In the rows, 128 means zero.
Each row has a class, written as a number after it.
[113 142 112 116 144 148 111 154 127 168 140 112 140 140 145 131 124 165
 128 139 101 145 156 139 108 141 119 113  77 125 112 116  96 124 104 108
 114 117 107 125 113 102  88 127 138]
5
[ 67 110 107 130  71 204 139 124 158  93 145 141 124 116 155 158 161 122
 105 128 105 131 108 114 169 127 149 111 180 123 125 141 146 164 143 143
 123 130 134 114 103 128 134 100 181]
5
[137 138 133 128 131 117 127 140 121 143 124 116 121 138 119 127 115 153
 138 142 107 120 154 136 119 135 109 122  87 132 140 137  99 129 132 108
 114 105 108 124 121 105 116 129 122]
5
[108 113 145 115 149 105 103 157 107  84 126 147 150 161 131 123 135  96
 121 113 138 106 106 102 156 125 106 134 147 121 138 156 162 168 157 108
 108 161 155 102 138 121 157 158  91]
7
[ 96 109 139 159 132  75 107 130  96 130 101 127 145 121 128 105 138 101
 135 134 154 112 116 126 106 136 100 102 140 139 125 114 171  88 115 179
 126 166 141 120 151 129 109 160 113]
5
[150 119 132 127 110 145  97 158 143  92 144 130 105 157 125 144 152 120
 124 142  80 113 136  90 146 126 110 122 185 132  97 145 124 161 130 112
 127 168 140 128 143 140 161 143 121]
5
[157  98 140 145  60 122 130 106 134  53 133 137  88 123 110 143 161  95
 127 133 119  96 128  84 154 118 123 128 231 140 114 151 147 141 145 163
 130 146 141 123 150 156 190 146 130]
3
[ 59 117  98  91 142 179 113 168 124 137 157 143 165 150 177 141 132 148
 110 115 124 165 120 138 123 142 133 121 109 118 105 125 131 151 120  97
 101 126 122 102  85 100  78 131 152]
3
[ 99 117 124 126 133 129 104 144 114 138 144 137 146 131 160 121 141 123
 123 137 121 138 129 128 103 145 109 115 133 136  81 100 137 104 102 138
 113 159 135 120 119 128  88 154 121]
3
[112 135 109  97 145 184 108 190 126 140 135 129 153 176 130 143 136 151
 109 113 111 157 124 123 121 132 136 122  97 111 131 171 119 168 147  72
 120 118 100 110 107  96 126 135 140]
6
[115 127 128 158 117 146 134 129 131 167 129 136 136 110 150 121 147 140
 134 140 119 126 137 144  99 135 115 111 119 136 109 119 115  76 104 136
 129 104  96 135 113 106 101 122 130]
2
[195 149 148 144 105 119 138 110 133 158 136 108 101 132 101 126 126 160
 137 156 101  99 171 133  78 128 120 143  85 142 138 142  68 102 129 100
 137  60  75 141 126 120 141 128 112]
4
[105 103 124 123  83 177 131 134 145  81 153 152 117 130 149 151 159 115
 113 130 106 123 115 106 150 128 130 125 193 134 106 142 141 154 143 124
 118 137 133 111 109 133 144 127 147]
3
[161 120 142 138 151  49 103 143  86 134 113 118 128 149 106 100 121 120
 149 130 149 112 153 117  81 134  90 121 122 144 116 132 134  90 114 145
 123 144 117 119 156 124 132 180  87]
3
[176 121 142 163  69  56 163  59 115 111 106  90  96 104  73 114 131 113
 143 124 178  89 163 116 112 105 135 130 150 132 182 166 138 111 138 192
 136  79 108 145 157 140 196 143 131]
4
[ 44  97  99 125  62 214 115  94 168  94 170 144 144  96 185 156 189  93
  85 117 129 159  91 102 200 120 150  99 252 111  74  81 186 158  98 193
 121 208 190 138 123 173 128 110 179]
0
[180 136 123 150 110  61 155  99 109 149  95  91 112 121  75 116 124 137
 156 110 173 111 177 126  92 124 135 127 111 114 173 160 115  89 127 169
 133  85  87 135 154 121 170 139 125]
1
[154 130 158 149  91 138  91 119 152 104 156 150  95 108 148 139 149 118
 134 182  53  98 136 111 155 141  81 135 171 153  67  85 112 124 119 111
 119 189 167 144 146 157 117 135  94]
5
[169 148 149 122 155 103 118 167 104 154 110 128 132 157 100 117  98 154
 138 144 115 121 145 148 101 139  91 144  47 138 156 155  94 129 166  54
 115  99  96 115 128  88 117 147  81]
6
[122 129 144 127 164 122 109 165 110 142 124 133 150 156 126 116 134 129
 123 123 123 109 129 118  99 134 109 127  97 126 129 134 122 115 133 104
 118 118  97 111 124 109 132 149  95]
7
[174 141 128  93 172 125  83 196 136 153 157 115 143 193 121 131 124 159
 122 138  76 140 156 118 123 142  99 141 101 115  93 134  88 162 127  51
 112 147 128 132 131 117 123 156  84]
0
[112 140 102 142 137 166 128 141 131 211 139 115 147 118 157 122 142 168
 130 130 121 153 161 153  71 141 125  99  86 122  99 107  93  66  69 143
 128  91  71 144 101  98  78 117 153]
2
[ 86 110 125 129 106 133 146 128 139 120 130 131 155 123 134 129 140 123
 113 116 144 131 110 136 157 131 130 126 131 117 150 146 155 149 158 134
 115 118 137 116 113 113 127 125 138]
0
[130 133 125 136 164  72 114 151  99 170 104 114 157 153 113 108 128 134
 142 111 160 129 143 137  79 141 117 124  84 117 137 139 136  86 126 127
 124 125 109 113 137 110 117 155  98]
1
[ 64 113 121 168  37 172 197  42 143 114 111 105 125  54 110 138 168 106
 122 106 190 110 123 131 153 115 182 103 158 111 153 147 171  99 125 230
 139  69  97 149 112 136 162  99 191]
4
[ 59 112 125 155  43 180 218  71 159  94 127 144 123  88 134 143 142 126
 104 122 159 108  93 150 147 114 172 129 126 128 200 175 151 147 193 141
 123  28 103 107  71 112 154  85 181]
4
[135 115 143 167  92 103 146 102 112 135 111 125 112 102 115 112 143 123
 136 141 138 101 140 130  84 135 115 115 135 150 129 115 133  65 123 175
 131 102  92 121 129 128 128 141 128]
3
[148 119 150 143 105 129 139 134 125 112 132 143 106 135 122 129 135 133
 131 147 105 101 135 124 110 135 108 135 135 151 125 139 109 114 152 103
 123 102 102 108 119 121 136 137 110]
3
[110 127 100 107 137 136 123 155 110 148 119 109 154 149 117 127 127 140
 120 103 157 160 138 124 112 130 138 107 110 107 147 160 141 143 125 137
 120 126 113 124 124 104 129 145 147]
6
[114 108 101 116  87 183 150 131 153  88 144 134 122 136 137 159 161 126
 116 104 129 138 129 108 167 110 155 119 193 105 138 183 131 176 135 129
 121  97 119 126 112 112 178 107 172]
2
[105 123 148 142 150 129  88 175 124 137 125 147 143 150 146 118 147 125
 124 151  89 112 114 128 104 148  88 117 113 147  96 115 133 105 133  98
 124 166 126 108 126 118  94 146  91]
5
[149 115 151 146 153  69  73 163 107 109 128 127 147 174 115 114 154  95
 122 128 127 105 125  96  96 122  98 114 163 132  97 156 164 114 129 127
 138 187 141 116 152 151 154 190  78]
4
[209 159 166 167 114 128 120 122 146 170 140 143  89 106 114 136 146 165
 157 187  41  88 158 134  91 161  87 145 104 144  68  68  57  56 125  61
 126 115 111 142 134 141 105 129  69]
1
[ 80 123 117 127 123 153 104 132 134 146 154 134 159 125 167 128 149 128
 113 134 127 138 119 136 118 137 126 119 125 124  96 113 147 125 111 125
 120 145 147 125 106 129  92 139 133]
4
[132 118 148 164  62 118 168  79 142 126 122 128 118  78 113 122 141 124
 132 142 134 101 132 136 148 126 120 132 142 137 155 121 135 105 151 164
 124  96 122 137 129 126 139 114 131]
0
[ 65 101 148 140 101 135 134 125 123  82 135 178 141 112 165 128 139  99
 118 141 126 112  85 136 157 139 101 136 151 150 119 121 167 136 170 110
 104 148 159  95 106 121 102 139 114]
3
[179 146 177 164  96 102 124  98 135 138 140 142 101 105 123 116 125 134
 142 184  89  78 144 149 111 138  85 155  94 161 116 105  92  95 149  83
 123 109 126 138 131 136 118 137  68]
4
[117 124 138 157  95  95 160 103 104 132  87 124 133 101 103 112 118 119
 131 125 173 120 119 146 119 127 126 115 102 131 180 149 155 103 159 161
 127  98 109 119 133 108 132 136 132]
6
[ 76 124 143 149 150 108 110 133 104 152 120 141 166 111 154 104 139 113
 122 129 143 117 110 135 104 145 102 110 102 129 110  88 159  79 109 151
 114 152 131 118 126 122  88 151 101]
7
[103 142 125 105 174 147 107 170 117 167 146 132 165 150 157 123 122 155
 118 126 107 137 138 137 104 143 115 126  64 117 115 109 106 125 112  82
 102 116 108 115 102  98  86 135 110]
7
[ 42 120  94 151  59 210 168  51 167 132 150 142 127  52 184 146 164 125
 115 120 132 147 119 137 161 134 163 110 172 115 102  85 148 105 100 195
 120 130 148 143  95 148  96  83 200]
1
[121 129 126 120 130 172  98 156 138 128 156 133 136 139 150 140 156 127
 112 127  88 121 132 103 131 135 121 125 149 121  87 111 119 133 109 113
 117 147 117 128 127 134 133 136 120]
7
[116 130 112 103 150 145 117 168 134 158 146 114 158 161 134 130 131 155
 114 120 117 149 139 133 125 136 126 127  98 110 125 139 115 151 129  94
 112 114 114 124 112 104 114 133 127]
0
[ 80 104 132 168  85 105 177  88 116 129  96 116 143 103 108 111 144 113
 121 107 199 110 113 145 100 118 148 108 123 129 189 169 175  94 153 191
 137  70  97 115 114 116 147 128 155]
4
[156 127 171 176 108  70 152 101 120 164 103 122 124  94 102  96 123 131
 144 157 130  89 139 153 101 140  90 130  89 150 149 108 122  62 145 142
 128 101 105 133 138 118 112 137  84]
0
[162 125 150 161 104  85 159 121 120 122  89 127 114 132  83 122 131 124
 146 122 150  86 136 134 110 126 123 142 113 131 182 176 127 104 182 116
 135  80  91 104 136 110 171 128 103]
1
[157 129 147 169  84 116 148  92 133 148 126 112 106 102 108 115 142 133
 132 144 130  95 150 131  90 125 124 123 127 145 136 134 117  81 125 157
 140  87  96 142 131 135 144 133 125]
4
[ 97 110 123 140  95 129 164 119 123 113 100 115 125 130 107 131 133 133
 126 110 157 116 127 127 129 117 146 110 124 126 189 176 142 137 158 157
 130  75  93 103 117 101 153 111 164]
5
[238 132 133 122 135  98  88 149 116 151 142  78  87 156  86 126 134 148
 148 136  87 114 206  91  79 133 111 119 154 133  74 133  73  95  75 139
 138 136  78 156 161 142 159 161 108]
3
[ 61 119 120 131  92 172 156 111 132 135 142 154 141  97 171 133 132 141
 118 138 127 138 116 157 128 144 130 126 104 139 127 108 128 115 137 127
 105  91 118 109  83 106  75 112 156]
3
[207 143 133 104 116 176  77 184 148 106 161 129  95 177 112 158 145 142
 124 151  39 128 152  89 146 137 104 144 158 125  77 148  84 176 138  48
 127 167 125 139 147 139 163 149  95]
6
[132 125 145 130  91 159 148 124 153  89 147 170 111 122 149 151 129 134
 135 152  89 107 125 141 183 124 103 157 134 137 140 157 102 172 177  50
 103  94 139 113 103  99 139 107 111]
2
[ 67 119 136 166 125 127 145 130 116 173  98 129 151 106 136 106 135 136
 125 134 143 117 119 158  83 140 116  99  77 144 150 116 143  65 132 160
 129  98  85 108 101  97  80 119 141]
5
[121 100 142 146 110  55 159 108  91  96  94 128 131 123  96 110 120 104
 133 112 189 105 127 125 117 118 120 122 143 140 177 164 163 115 161 169
 118 101 119 101 136 113 159 155 123]
3
[100 135 119 134 105 147 159 116 135 142 123 135 137 119 137 137 128 146
 131 122 140 127 130 155 127 139 141 141  84 117 163 149 119 124 162 101
 114  76 105 107  99 100 114 106 137]
1
[117 112 132 122 124 134 128 145 123  84 127 132 137 150 117 137 146 111
 114 104 136 108 119  95 148 115 134 128 160 115 152 171 148 165 154 126
 120 119 118 105 129 118 180 137 129]
7
[ 88 115 124 153 135 105 132 140 103 157  95 109 148 129 118 107 140 128
 132 114 162 123 128 129  84 133 124  89 108 129 150 140 156  83 118 179
 133 120  97 112 128 108 115 141 143]
5
[156 152 143 116 140 172 119 156 137 150 150 132 121 149 135 139 126 164
 126 144  67 111 152 125 115 137 112 143  75 128 119 124  67 135 132  60
 114  86  81 120 106 106 122 119 107]
7
[210 144 145 157 101  80 117 103 112 150 110 102  92 109  82 116 128 127
 147 150 121 112 170 113 100 132  99 118 140 138 112 115 109  83 104 165
 139 144 116 161 177 149 152 161 102]
6
[163 133 106 116  95 177 139 136 159 148 160  95 115 135 115 149 151 164
 114 127  93 139 165 110 129 125 151 122 147 108 120 141  88 149 113 126
 129  87  87 148 121 124 157 113 161]
0
[130 116 149 164 127  91 134 133 118 160 105 118 143 123 104 101 142 125
 130 132 142 105 123 134  91 136 109 114 112 136 142 126 144  74 138 153
 135 115  98 124 138 121 128 147 103]
0
[149 124 136 137 131 132 120 154 136 129 132 145 122 147 131 130 142 134
 136 138 101 114 139 125 123 126 105 132 137 134 116 155 109 124 136  86
 122 112 111 124 121 104 141 134 105]
2
[ 31  96  99 138  92 173 142 113 140 113 138 131 165 113 159 136 173 104
  97  97 174 139  89 123 132 119 164  98 178 115 136 152 197 138 129 184
 129 126 141 111  97 132 132 123 187]
4
[113 121 131 116 131 164 102 173 141 110 142 144 129 161 140 145 143 137
 120 137  83 119 118 114 143 133 114 126 135 133 117 152 121 165 152  77
 117 137 130 104 113 113 130 126 124]
5
[118 129 136 134 113 154 136 129 130 127 129 130 129 126 128 130 142 132
 120 122 121 107 131 117 126 127 130 127 120 122 140 136 120 126 136 127
 120  94  96 120 115 116 144 123 130]
7
[145 121 144 165  94 111 139 118 130 116 109 138 116 122 108 127 152 110
 137 131 133  93 122 120 116 132 119 134 153 133 139 146 140  98 160 134
 135 126 119 114 137 134 158 134 108]
1
[107 128 120 131 125 152 114 138 135 145 149 143 138 127 166 132 141 137
 130 138 109 139 138 136 137 136 109 122 133 126  91 121 117 122 108 107
 112 131 134 135 112 108 100 128 123]
2
[ 47 107 122 146  68 206 154 113 164  95 137 171 140  99 169 157 172 111
 111 122 119 116  78 138 173 137 149 134 166 124 134 136 165 142 178 112
 118 126 149  93  90 126 120  92 158]
1
[115 132 121 134  88 162 128 110 145 127 146 129 112 104 145 144 140 140
 129 146  95 126 144 124 149 134 123 118 140 129 109 111 115 134 115 141
 117 127 132 137 119 131 114 113 152]
5
[157 122 149 139 165  93  90 182 119 162 123 121 147 164 106 107 142 127
 127 139 104 112 130 121  94 144  92 121 119 133 105 126 132 100 134 103
 132 158 116 121 141 125 126 166  75]
0
[155 121 123 143 105 118 132 127 133 119 116 119 116 140 102 137 156 120
 135 111 139 109 144 107 114 125 135 129 165 119 138 162 133 117 139 143
 136 123 112 121 143 135 175 135 128]
1
[ 62 122 144 155  75 209 145 100 159 122 150 166 134  75 182 141 162 121
 107 150  89 105  94 139 152 141 126 129 134 138 109  80 135 110 134 130
 116 123 128 121  90 130  91  95 146]
7
[205 128 180 142 108 103 101 136 136  64 134 152  88 149 101 132 146 102
 131 155  75  66 130  79 157 120  94 154 183 142 111 142 120 152 154  90
 130 156 140 133 168 152 202 155  63]
7
[143 145 138 130 178  85 105 163 101 193 113 109 144 152 116 105 104 165
 145 146 119 126 163 149  68 143  94 119  37 139 128 118  89  87 113 100
 118 107  91 121 125  91  85 145  98]
5
[161 141 123 108 124 131 131 145 127 134 132 106 111 153 107 138 112 166
 136 133 104 130 172 125 128 124 125 128  94 122 149 157  80 157 131  96
 113  85  97 129 122  99 140 122 134]
5
[134 114 148 171  86  98 148 103 118 118  95 118 110 104  98 118 139 115
 139 133 141  93 133 123 115 121 117 110 139 146 163 145 142  89 141 180
 136 111 103 121 142 125 150 129 133]
5
[184 139 113 111  90 155 112 124 155 106 160 116  95 142 120 162 149 141
 133 133  82 128 165 100 157 132 135 147 172 107  94 140  89 163 123  98
 118 138 138 145 141 145 167 125 125]
1
[ 95 121 125 152  96 130 137 106 115 141 111 125 140  97 128 120 140 115
 123 128 159 135 118 133 121 134 126 103 134 127 133 121 161 101 125 178
 127 139 128 133 134 126 116 139 144]
6
[200 129 144 153 136  43 110 126 102 139 112 114 110 131  98 106 126 120
 157 140 134 106 171 117 101 124  89 122 144 136 119 139 114  87 103 142
 128 135 116 148 171 122 159 167  78]
2
